Below are the code and all the weights of a small trained network. Each question names an input and a class and asks about switching units off, where a switched-off unit gives its printed mean instead of its output.

import numpy as np


def w(rows, s, z=0):
    codes = np.array(rows[::2]) - 128.0
    scale = np.full(codes.shape[1], s)
    scale[-1] = z or s
    return codes * scale


def f(y):
    return np.maximum(y, 0)


def log_softmax(a):
    a = a - a.max(-1, keepdims=True)
    return a - np.log(np.exp(a).sum(-1, keepdims=True))


def net(x, mask):
    res = np.array(x, float).reshape(1, 6) / 4 @ E
    y = f(res @ A[0][:, :-1].T + A[0][:, -1])
    res = res + np.where(mask, y, B[0][:, -1]) @ B[0][:, :-1]
    return log_softmax(res[-1] @ U[:, :-1].T + U[:, -1])


A, B = {}, {}
E = w([
[95,36,75,131,148,49,93,208],'x0',
[172,103,125,155,92,129,133,100],'x1',
[68,153,99,133,107,144,137,146],'x2',
[217,161,50,83,81,176,118,206],'x3',
[108,69,148,184,218,230,115,184],'x4',
[97,181,101,152,142,147,8,110],'x5',
],0.012)
A[0] = w([
[116,96,154,91,112,132,246,163,78],'neuron 0',
[113,148,114,101,81,86,98,105,128],'neuron 1',
[155,105,130,144,128,90,192,140,94],'neuron 2',
[106,74,115,130,126,105,116,122,22],'neuron 3',
[211,150,83,147,110,153,110,151,27],'neuron 4',
[151,202,195,115,136,197,146,76,23],'neuron 5',
[171,124,81,106,109,178,129,145,125],'neuron 6',
[105,143,88,90,73,54,125,78,206],'neuron 7',
[133,105,135,143,169,225,148,139,157],'neuron 8',
[121,93,155,114,123,159,113,167,152],'neuron 9',
[137,181,155,53,89,56,133,103,250],'neuron 10',
[120,98,130,184,169,194,136,183,191],'neuron 11',
[114,79,137,153,151,203,105,139,153],'neuron 12',
[142,186,129,142,138,166,149,71,39],'neuron 13',
[136,149,121,131,138,121,25,117,67],'neuron 14',
[150,166,97,158,139,136,61,121,91],'neuron 15',
[124,151,143,141,103,134,47,135,98],'neuron 16',
[114,75,168,190,119,179,107,141,160],'neuron 17',
[76,126,173,140,164,96,155,116,105],'neuron 18',
[141,122,202,177,145,73,115,119,152],'neuron 19',
[168,127,81,57,134,169,114,156,108],'neuron 20',
[156,128,98,142,112,113,118,177,46],'neuron 21',
[71,104,142,183,156,92,134,46,134],'neuron 22',
[146,113,102,71,104,151,112,128,140],'neuron 23',
[150,133,87,88,101,167,87,167,155],'neuron 24',
[133,132,96,148,131,141,83,106,35],'neuron 25',
[136,173,177,109,136,188,146,121,15],'neuron 26',
[119,106,98,189,133,57,113,182,5],'neuron 27',
[64,82,159,143,118,109,124,71,152],'neuron 28',
[115,146,123,184,143,102,70,90,89],'neuron 29',
[125,68,76,133,161,58,85,161,13],'neuron 30',
[168,111,146,114,157,122,198,159,79],'neuron 31',
],0.013,0.0015)
B[0] = w([
[7,44,134,220,255,251,171,89,241],'neuron 0',
[133,104,71,126,146,106,108,47,204],'neuron 1',
[121,55,170,185,153,164,143,132,200],'neuron 2',
[146,226,103,171,122,102,154,180,185],'neuron 3',
[182,127,167,108,110,152,142,126,218],'neuron 4',
[144,239,100,231,72,84,130,203,254],'neuron 5',
[158,143,103,67,95,153,189,137,210],'neuron 6',
[139,81,76,96,170,95,51,75,246],'neuron 7',
[182,84,69,102,147,85,25,56,242],'neuron 8',
[149,171,68,113,140,133,97,131,178],'neuron 9',
[147,43,43,110,149,87,48,29,246],'neuron 10',
[169,114,99,95,154,112,77,67,254],'neuron 11',
[155,74,95,97,129,73,69,54,232],'neuron 12',
[163,148,106,186,97,50,120,219,210],'neuron 13',
[114,81,137,211,204,178,202,57,215],'neuron 14',
[40,111,190,157,180,142,152,49,208],'neuron 15',
[70,90,178,174,219,220,203,101,198],'neuron 16',
[136,121,83,90,124,102,87,79,222],'neuron 17',
[157,133,135,90,85,170,148,133,217],'neuron 18',
[154,111,162,77,100,131,144,149,204],'neuron 19',
[131,222,220,44,68,202,160,95,214],'neuron 20',
[165,154,139,106,27,154,158,183,177],'neuron 21',
[164,179,208,27,84,176,157,167,254],'neuron 22',
[121,149,145,93,79,160,132,103,176],'neuron 23',
[138,146,167,80,117,176,153,154,219],'neuron 24',
[85,108,130,184,166,187,160,118,174],'neuron 25',
[156,139,111,175,90,28,143,184,205],'neuron 26',
[180,168,112,183,78,51,128,195,216],'neuron 27',
[160,207,233,37,55,177,122,160,234],'neuron 28',
[71,87,206,147,183,196,184,92,197],'neuron 29',
[146,194,66,229,69,89,140,244,239],'neuron 30',
[107,90,135,159,160,174,148,113,200],'neuron 31',
],0.0071,0.013)
U = w([
[132,94,70,74,141,106,38,73,249],'0',
[119,169,166,8,96,169,187,137,164],'1',
[63,88,133,197,188,188,207,100,75],'2',
[129,177,90,208,94,75,138,182,14],'3',
],0.018,0.0013)

Each question gives the input, the list of numbers given to net, and the class t.
The units are the neurons (one row each of A and B). Each row of codes is followed by its name. A weight is (code - 128) times the scale printed after its matrix; where a second scale follows, it is the last column's (A, B and U).
mask holds one flag per neuron, in row order. A switched-off neuron (its flag False) gives its mean, the last column of its row in B, instead of its output. The means were averaged over made-up inputs and are rounded, as every weight is.
A unit's drop is (log p(t) with every unit on - log p(t) with that unit switched off) / (log p(t) with every unit on - log p(t) with every unit switched off).
The circuit of an input: a set's keep is (log p(t) with only the set's units on - log p(t) with every unit switched off) / (log p(t) with every unit on - log p(t) with every unit switched off). Starting from the 12 units with the biggest drops (on a tie, the unit counted first), units are removed one at a time, each time the one whose removal leaves the highest keep (on an exact tie, the one counted first), for as long as the keep stays at least 0.8.
circuit, biggest first: the units of the circuit, biggest drop first
most important unit: the unit with the biggest drop
top k neurons: the k neurons with the biggest drops, biggest first
drop of u: that unit's drop, to one decimal
input [-7,-6,0,4,7,7], class 0: most important unit : neuron 8
input [-3,3,4,-6,3,-6], class 1: top 4 neurons : neuron 22; neuron 28; neuron 14; neuron 18
input [1,8,-2,-5,4,4], class 1: top 3 neurons : neuron 22; neuron 10; neuron 28
input [-2,-3,4,7,1,8], class 2: top 3 neurons : neuron 14; neuron 16; neuron 15
input [7,-7,1,-8,7,1], class 1: top 2 neurons : neuron 22; neuron 28
input [6,8,7,-6,-2,-2], class 1: top 4 neurons : neuron 22; neuron 28; neuron 5; neuron 13
input [4,-7,0,1,-3,-1], class 3: top 4 neurons : neuron 30; neuron 8; neuron 11; neuron 12
input [8,3,-4,8,-5,-5], class 1: top 4 neurons : neuron 20; neuron 5; neuron 24; neuron 6
input [-8,5,-4,-7,8,7], class 0: top 3 neurons : neuron 8; neuron 12; neuron 17
input [-4,5,-3,1,4,1], class 0: top 4 neurons : neuron 30; neuron 8; neuron 27; neuron 12
input [-7,-2,-2,8,-8,0], class 0: top 2 neurons : neuron 10; neuron 7
input [0,7,5,-3,2,0], class 1: top 2 neurons : neuron 10; neuron 7
input [7,6,-3,5,-3,-7], class 2: top 2 neurons : neuron 0; neuron 2
input [8,-5,-2,-6,1,2], class 3: circuit, biggest first : neuron 30
input [-6,6,2,-3,-2,-8], class 2: drop of neuron 0 : 2.2
input [2,-6,-2,4,3,-7], class 2: drop of neuron 0 : 0.9
input [-7,-7,-7,2,3,5], class 3: drop of neuron 5 : 0.7
